Below is a small trained network, with its code and all its weights. Each question gives an input and a target symbol and asks what happens when units are switched off, that is, made to give their printed mean instead of their output.

import numpy as np


def w(rows, s, z=0):
    codes = np.array(rows[::2]) - 128.0
    scale = np.full(codes.shape[1], s)
    scale[-1] = z or s
    return codes * scale


def f(y):
    return np.maximum(y, 0)


def softmax(a):
    e = np.exp(a - a.max(-1, keepdims=True))
    return e / e.sum(-1, keepdims=True)


def log_softmax(a):
    a = a - a.max(-1, keepdims=True)
    return a - np.log(np.exp(a).sum(-1, keepdims=True))


def net(x, mask):
    ids = ['βγδηλπ'.index(c) for c in x.split()]
    T = len(ids)
    res = E[ids] + P[:T]
    q, k, v = (res @ M[0].T for M in (Q, K, V))
    z = softmax(np.where(np.tri(T) > 0, q @ k.T / 3**0.5, -1e9)) @ v
    res = res + np.where(mask[0], z, O[0][:, -1]) @ O[0][:, :-1]
    y = f(res @ A[0][:, :-1].T + A[0][:, -1])
    res = res + np.where(mask[1:17], y, B[0][:, -1]) @ B[0][:, :-1]
    return log_softmax(res[-1] @ U[:, :-1].T + U[:, -1])


Q, K, V, O, A, B = {}, {}, {}, {}, {}, {}
E = w([
[204,137,221],'β',
[67,2,24],'γ',
[158,175,251],'δ',
[171,195,220],'η',
[14,46,81],'λ',
[201,170,205],'π',
],0.015)
P = w([
[144,254,122],'0',
[190,141,150],'1',
[154,139,165],'2',
[149,127,170],'3',
[159,115,175],'4',
[161,103,181],'5',
[161,90,189],'6',
[162,80,189],'7',
[165,75,191],'8',
[167,63,194],'9',
[169,54,194],'10',
[168,47,194],'11',
[171,51,191],'12',
[164,55,194],'13',
],0.0094)
Q[0] = w([
[49,140,179],'H1',
[156,83,251],'H1',
[169,124,142],'H1',
],0.018)
K[0] = w([
[54,120,241],'H1',
[106,221,20],'H1',
[129,255,120],'H1',
],0.0094)
V[0] = w([
[121,173,249],'H1',
[103,211,118],'H1',
[35,61,197],'H1',
],0.016)
O[0] = w([
[180,71,107,251],'H1',
[56,2,100,189],'H1',
[195,186,15,74],'H1',
],0.013,0.014)
A[0] = w([
[62,90,59,132],'N1',
[95,131,85,247],'N2',
[171,184,163,180],'N3',
[108,187,80,149],'N4',
[31,92,122,40],'N5',
[146,138,116,240],'N6',
[191,101,212,131],'N7',
[122,132,194,96],'N8',
[117,103,102,176],'N9',
[153,111,186,141],'N10',
[96,119,113,201],'N11',
[151,147,186,159],'N12',
[83,60,137,58],'N13',
[58,154,248,122],'N14',
[201,118,165,133],'N15',
[199,164,197,114],'N16',
],0.014,0.012)
B[0] = w([
[172,146,191,147],'N1',
[129,141,176,149],'N2',
[230,19,99,152],'N3',
[124,78,119,152],'N4',
[215,174,163,165],'N5',
[47,41,191,154],'N6',
[97,184,89,253],'N7',
[154,190,114,174],'N8',
[141,109,156,167],'N9',
[113,127,60,214],'N10',
[133,49,205,153],'N11',
[1,203,174,162],'N12',
[184,128,129,235],'N13',
[163,166,57,196],'N14',
[50,153,138,186],'N15',
[186,182,235,147],'N16',
],0.0098,0.032)
U = w([
[107,132,198,177],'β',
[79,98,69,236],'γ',
[219,124,77,4],'δ',
[47,173,116,218],'η',
[127,171,5,150],'λ',
[146,188,136,32],'π',
],0.012,0.0044)

Each question gives the input, a string of symbols that net reads in full, and the target symbol t.
The units are the heads (3 rows each of Q, K, V and O) and the neurons (one row each of A and B). Each row of codes is followed by its name. A weight is (code - 128) times the scale printed after its matrix; where a second scale follows, it is the last column's (O, A, B and U).
mask holds one flag per unit, heads first, then neurons. A switched-off unit (its flag False) gives its mean, the last column of its rows in O or B, instead of its output. The means were averaged over made-up inputs and are rounded, as every weight is.
A unit's drop is (log p(t) with every unit on - log p(t) with that unit switched off) / (log p(t) with every unit on - log p(t) with every unit switched off).
The circuit of an input: a set's keep is (log p(t) with only the set's units on - log p(t) with every unit switched off) / (log p(t) with every unit on - log p(t) with every unit switched off). Starting from the 12 units with the biggest drops (on a tie, the unit counted first), units are removed one at a time, each time the one whose removal leaves the highest keep (on an exact tie, the one counted first), for as long as the keep stays at least 0.8.
units of the circuit, in order: the units of the circuit, biggest drop first
most important unit: the unit with the biggest drop
k most important neurons: the k neurons with the biggest drops, biggest first
drop of u: that unit's drop, to one decimal
input γ η π π π, target π: most important unit : H1
input λ δ β, target β: 3 most important neurons : N14, N10, N7
input π γ η η γ γ η η η η η π β δ, target λ: units of the circuit, in order : H1, N14, N7, N10
input π β π, target λ: 2 most important neurons : N14, N7
input λ π λ β η δ π λ λ η γ λ, target δ: units of the circuit, in order : N7, H1, N10
input π π β β δ λ λ η η δ λ, target δ: units of the circuit, in order : N7, H1
input λ β λ η, target β: 4 most important neurons : N14, N10, N7, N13
input π γ η β η π γ π λ π λ γ, target δ: 2 most important neurons : N12, N3
input γ η β η β λ λ γ δ β λ β π γ, target δ: 2 most important neurons : N12, N7
input η η η γ, target β: 3 most important neurons : N10, N7, N14
input π π π η η β δ δ π δ η β η η, target λ: 3 most important neurons : N14, N7, N10
input π β γ δ γ δ η π η, target λ: drop of N14 : 0.4
input λ η λ δ η π β β δ π η β, target β: drop of N11 : -0.1
input λ π π η, target β: drop of N6 : 0.2
input λ β γ, target β: most important unit : N10
